Below is a small trained network, with its code and all its weights. Each question gives an input and a class and asks what happens when units are switched off, that is, made to give their printed mean instead of their output.

import numpy as np


def w(rows, s, z=0):
    codes = np.array(rows[::2]) - 128.0
    scale = np.full(codes.shape[1], s)
    scale[-1] = z or s
    return codes * scale


def norm(h):
    return h / np.sqrt((h * h).mean(-1, keepdims=True) + 1e-5)


def f(y):
    return y / 2 * (1 + np.tanh(0.7978845608 * (y + 0.044715 * y**3)))


def log_softmax(a):
    a = a - a.max(-1, keepdims=True)
    return a - np.log(np.exp(a).sum(-1, keepdims=True))


def net(x, mask):
    res = np.array(x, float).reshape(1, 7) / 4 @ E
    u = 0
    for l in range(2):
        y = f(norm(res) @ A[l][:, :-1].T + A[l][:, -1])
        res = res + np.where(mask[u : u + 7], y, B[l][:, -1]) @ B[l][:, :-1]
        u += 7
    return log_softmax(norm(res)[-1] @ U[:, :-1].T + U[:, -1])


A, B = {}, {}
E = w([
[119,130,129,127,139,126,103,138,121,118],'x0',
[142,255,22,113,100,127,118,104,95,136],'x1',
[131,127,128,134,131,132,123,127,132,130],'x2',
[154,178,94,154,199,190,183,95,24,40],'x3',
[127,129,128,130,132,129,119,130,127,126],'x4',
[120,124,123,105,123,118,138,128,119,127],'x5',
[120,167,148,114,202,78,114,76,207,111],'x6',
],0.007)
A[0] = w([
[83,167,83,102,150,103,105,87,217,83,18],'0.n0',
[157,31,200,119,88,106,109,151,177,53,173],'0.n1',
[147,140,162,105,254,71,157,47,167,121,35],'0.n2',
[148,170,216,105,204,40,127,26,142,112,108],'0.n3',
[189,159,84,171,167,103,155,132,62,50,2],'0.n4',
[126,70,203,113,178,228,164,84,96,45,50],'0.n5',
[84,166,114,107,111,110,118,60,211,123,79],'0.n6',
],0.0073,0.0034)
B[0] = w([
[235,164,186,80,149,179,130,142,135,158,176],'0.n0',
[146,78,119,97,108,157,148,30,138,28,255],'0.n1',
[2,149,30,149,137,58,146,173,135,184,231],'0.n2',
[48,132,174,241,207,75,109,147,94,137,243],'0.n3',
[156,67,143,54,120,137,168,73,216,126,197],'0.n4',
[169,176,182,177,112,80,128,230,17,174,233],'0.n5',
[211,152,232,49,120,128,100,98,217,141,180],'0.n6',
],0.0078,0.0062)
A[1] = w([
[88,154,121,105,221,80,66,75,145,255,53],'1.n0',
[152,90,90,104,93,201,118,26,103,93,11],'1.n1',
[168,207,81,146,220,173,164,109,102,78,115],'1.n2',
[69,53,213,175,120,66,139,87,148,114,116],'1.n3',
[159,55,137,134,104,105,110,90,168,170,205],'1.n4',
[139,191,127,111,23,125,57,146,161,213,88],'1.n5',
[107,128,92,129,201,107,134,63,218,71,4],'1.n6',
],0.0082,0.0017)
B[1] = w([
[206,47,94,98,23,182,129,113,97,89,237],'1.n0',
[87,31,89,192,102,158,43,255,131,152,192],'1.n1',
[84,128,122,125,85,154,68,118,212,124,197],'1.n2',
[145,212,22,105,133,161,131,83,195,170,254],'1.n3',
[84,192,74,122,117,204,116,223,54,86,188],'1.n4',
[75,108,169,237,218,17,144,119,64,185,211],'1.n5',
[92,156,174,31,219,122,236,64,120,39,195],'1.n6',
],0.0076,0.0067)
U = w([
[99,45,31,134,17,238,72,239,134,79,138],'0',
[37,150,105,235,181,39,158,196,55,187,253],'1',
[90,193,73,40,171,147,185,54,213,59,118],'2',
[241,169,229,95,144,55,87,104,163,193,28],'3',
[230,94,229,149,101,154,225,191,1,84,62],'4',
],0.014,0.0027)

Each question gives the input, the list of numbers given to net, and the class t.
The units are the neurons (one row each of A and B). Each row of codes is followed by its name. A weight is (code - 128) times the scale printed after its matrix; where a second scale follows, it is the last column's (A, B and U).
mask holds one flag per neuron, layer by layer. A switched-off neuron (its flag False) gives its mean, the last column of its row in B, instead of its output. The means were averaged over made-up inputs and are rounded, as every weight is.
A unit's drop is (log p(t) with every unit on - log p(t) with that unit switched off) / (log p(t) with every unit on - log p(t) with every unit switched off).
The circuit of an input: a set's keep is (log p(t) with only the set's units on - log p(t) with every unit switched off) / (log p(t) with every unit on - log p(t) with every unit switched off). Starting from the 12 units with the biggest drops (on a tie, the unit counted first), units are removed one at a time, each time the one whose removal leaves the highest keep (on an exact tie, the one counted first), for as long as the keep stays at least 0.8.
circuit, biggest first: the units of the circuit, biggest drop first
unit that matters most: the unit with the biggest drop
top k neurons in layer l: the k neurons of layer l with the biggest drops, biggest first
drop when u is switched off: that unit's drop, to one decimal
input [1,1,7,6,-1,0,-7], class 0: circuit, biggest first -> 1.n2
input [-2,2,6,0,8,0,5], class 3: top 3 neurons in layer 0 -> 0.n6, 0.n0, 0.n1
input [2,1,0,-1,1,-1,4], class 3: top 2 neurons in layer 0 -> 0.n6, 0.n0
input [2,6,8,4,3,5,-1], class 0: circuit, biggest first -> 1.n1, 0.n3
input [-2,8,-4,-7,-3,-1,2], class 3: top 3 neurons in layer 0 -> 0.n6, 0.n2, 0.n0
input [1,8,-6,4,3,6,-1], class 0: top 2 neurons in layer 0 -> 0.n2, 0.n3
input [3,1,5,1,1,2,1], class 2: top 2 neurons in layer 0 -> 0.n5, 0.n4
input [2,1,3,0,-5,8,3], class 3: top 4 neurons in layer 0 -> 0.n6, 0.n0, 0.n1, 0.n5
input [6,2,-4,-6,-5,-7,1], class 3: top 4 neurons in layer 0 -> 0.n6, 0.n2, 0.n5, 0.n0
input [0,-6,8,8,5,-1,1], class 1: top 2 neurons in layer 1 -> 1.n0, 1.n6
input [2,0,4,2,-2,-8,4], class 1: top 2 neurons in layer 0 -> 0.n2, 0.n3
input [4,7,-5,0,-5,1,3], class 3: top 3 neurons in layer 0 -> 0.n1, 0.n0, 0.n6
input [-5,-3,3,5,1,4,1], class 1: top 2 neurons in layer 0 -> 0.n5, 0.n2
input [2,4,7,-1,0,2,-6], class 1: unit that matters most -> 0.n1
input [-7,-7,4,-7,-7,5,1], class 2: top 3 neurons in layer 1 -> 1.n3, 1.n6, 1.n0
input [-7,-4,-5,-3,-5,0,0], class 0: top 2 neurons in layer 1 -> 1.n1, 1.n4
input [7,0,2,-4,-8,1,4], class 2: drop when 0.n5 is switched off -> 3.8
input [1,-2,-5,2,-3,-3,-2], class 4: drop when 0.n5 is switched off -> 5.5
input [-8,-7,7,-1,-6,-5,2], class 2: drop when 0.n1 is switched off -> 0.4
input [2,2,5,-1,3,4,3], class 3: circuit, biggest first -> 0.n6
